Below are the code and all the weights of a small trained network. Each question names an input and a target symbol and asks about switching units off, where a switched-off unit gives its printed mean instead of its output.

import numpy as np


def w(rows, s, z=0):
    codes = np.array(rows[::2]) - 128.0
    scale = np.full(codes.shape[1], s)
    scale[-1] = z or s
    return codes * scale


def f(y):
    return y / 2 * (1 + np.tanh(0.7978845608 * (y + 0.044715 * y**3)))


def softmax(a):
    e = np.exp(a - a.max(-1, keepdims=True))
    return e / e.sum(-1, keepdims=True)


def log_softmax(a):
    a = a - a.max(-1, keepdims=True)
    return a - np.log(np.exp(a).sum(-1, keepdims=True))


def net(x, mask):
    ids = ['γεηθπσψω'.index(c) for c in x.split()]
    T = len(ids)
    res = E[ids] + P[:T]
    q, k, v = (res @ M[0].T for M in (Q, K, V))
    z = softmax(np.where(np.tri(T) > 0, q @ k.T / 4**0.5, -1e9)) @ v
    res = res + np.where(mask[0], z, O[0][:, -1]) @ O[0][:, :-1]
    y = f(res @ A[0][:, :-1].T + A[0][:, -1])
    res = res + np.where(mask[1:13], y, B[0][:, -1]) @ B[0][:, :-1]
    return log_softmax(res[-1] @ U[:, :-1].T + U[:, -1])


Q, K, V, O, A, B = {}, {}, {}, {}, {}, {}
E = w([
[73,139,107,75,102],'γ',
[128,59,120,116,151],'ε',
[84,150,168,169,3],'η',
[63,216,213,43,99],'θ',
[122,140,248,76,107],'π',
[111,75,205,253,82],'σ',
[142,28,56,155,76],'ψ',
[51,158,116,169,151],'ω',
],0.015)
P = w([
[23,117,19,1,144],'0',
[196,117,130,151,131],'1',
[201,160,85,183,189],'2',
[24,45,180,210,88],'3',
[218,78,147,145,74],'4',
[176,164,100,162,209],'5',
[12,48,190,188,136],'6',
],0.0092)
Q[0] = w([
[181,226,139,137,145],'H1',
[233,199,81,169,178],'H1',
[119,147,148,169,198],'H1',
[244,147,170,140,121],'H1',
],0.011)
K[0] = w([
[135,143,187,164,150],'H1',
[176,110,237,230,255],'H1',
[135,101,116,77,224],'H1',
[229,106,140,177,52],'H1',
],0.0095)
V[0] = w([
[115,245,137,98,159],'H1',
[80,69,62,157,211],'H1',
[108,142,152,213,168],'H1',
[76,185,81,191,41],'H1',
],0.012)
O[0] = w([
[51,173,104,120,254,98],'H1',
[199,61,76,69,213,86],'H1',
[125,40,237,127,196,2],'H1',
[195,191,155,243,170,160],'H1',
],0.01,0.0061)
A[0] = w([
[120,119,146,254,91,155],'N1',
[113,113,163,148,75,199],'N2',
[252,150,108,115,116,171],'N3',
[154,150,79,123,73,194],'N4',
[232,104,92,114,54,30],'N5',
[119,70,163,16,104,216],'N6',
[122,73,93,209,163,205],'N7',
[88,205,92,226,144,251],'N8',
[162,172,144,54,95,17],'N9',
[155,168,189,65,204,147],'N10',
[101,116,46,183,91,69],'N11',
[8,132,167,87,44,98],'N12',
],0.0091,0.0023)
B[0] = w([
[132,93,225,77,198,218],'N1',
[99,112,99,73,139,191],'N2',
[38,162,166,107,95,194],'N3',
[181,100,179,173,134,190],'N4',
[105,161,120,189,166,227],'N5',
[117,49,62,134,93,179],'N6',
[79,144,106,172,45,159],'N7',
[182,129,92,118,152,236],'N8',
[108,149,135,254,115,156],'N9',
[47,142,42,125,157,141],'N10',
[112,181,176,51,117,179],'N11',
[139,135,164,102,165,246],'N12',
],0.0079,0.014)
U = w([
[183,200,49,110,110,248],'γ',
[119,90,58,114,127,201],'ε',
[181,193,131,173,159,124],'η',
[52,232,94,187,154,10],'θ',
[3,144,126,71,92,83],'π',
[61,85,126,175,183,5],'σ',
[90,197,104,232,51,197],'ψ',
[59,121,71,207,212,104],'ω',
],0.0072,0.0033)

Each question gives the input, a string of symbols that net reads in full, and the target symbol t.
The units are the heads (4 rows each of Q, K, V and O) and the neurons (one row each of A and B). Each row of codes is followed by its name. A weight is (code - 128) times the scale printed after its matrix; where a second scale follows, it is the last column's (O, A, B and U).
mask holds one flag per unit, heads first, then neurons. A switched-off unit (its flag False) gives its mean, the last column of its rows in O or B, instead of its output. The means were averaged over made-up inputs and are rounded, as every weight is.
A unit's drop is (log p(t) with every unit on - log p(t) with that unit switched off) / (log p(t) with every unit on - log p(t) with every unit switched off).
The circuit of an input: a set's keep is (log p(t) with only the set's units on - log p(t) with every unit switched off) / (log p(t) with every unit on - log p(t) with every unit switched off). Starting from the 12 units with the biggest drops (on a tie, the unit counted first), units are removed one at a time, each time the one whose removal leaves the highest keep (on an exact tie, the one counted first), for as long as the keep stays at least 0.8.
circuit, biggest first: the units of the circuit, biggest drop first
top k neurons: the k neurons with the biggest drops, biggest first
drop of u: that unit's drop, to one decimal
input π π ψ σ θ γ ω, target π: top 2 neurons : N5, N11
input θ π π ω ψ θ γ, target θ: circuit, biggest first : H1
input π ω γ ψ, target π: circuit, biggest first : N11, H1
input π η σ, target σ: circuit, biggest first : H1, N1
input η ψ ω π, target η: circuit, biggest first : H1, N1
input σ η η η, target σ: circuit, biggest first : N1, H1
input η π η ω, target η: circuit, biggest first : H1, N1, N8
input η π ψ γ, target η: circuit, biggest first : H1, N1, N8
input π π π σ, target π: circuit, biggest first : H1, N11
input ψ η π θ η, target η: circuit, biggest first : N1, H1
input ψ ψ π π θ, target ψ: circuit, biggest first : H1, N9, N1
input θ π ψ ψ θ, target ψ: circuit, biggest first : N9, N1
input ψ ψ π σ π, target ψ: circuit, biggest first : H1, N9, N5, N3
input π ψ ε π π, target ψ: circuit, biggest first : H1, N9, N5
input θ ε π η, target θ: circuit, biggest first : H1
input π θ ε, target ε: circuit, biggest first : H1, N6
input ε θ η π ψ ω, target ω: top 3 neurons : N10, N11, N3
input σ π π π, target σ: drop of N1 : 0.1
input ψ ψ π γ, target ψ: drop of N1 : 0.2
input η π π ψ, target η: drop of H1 : 0.9
input π π ψ π ε ψ ω, target π: drop of N5 : 0.3
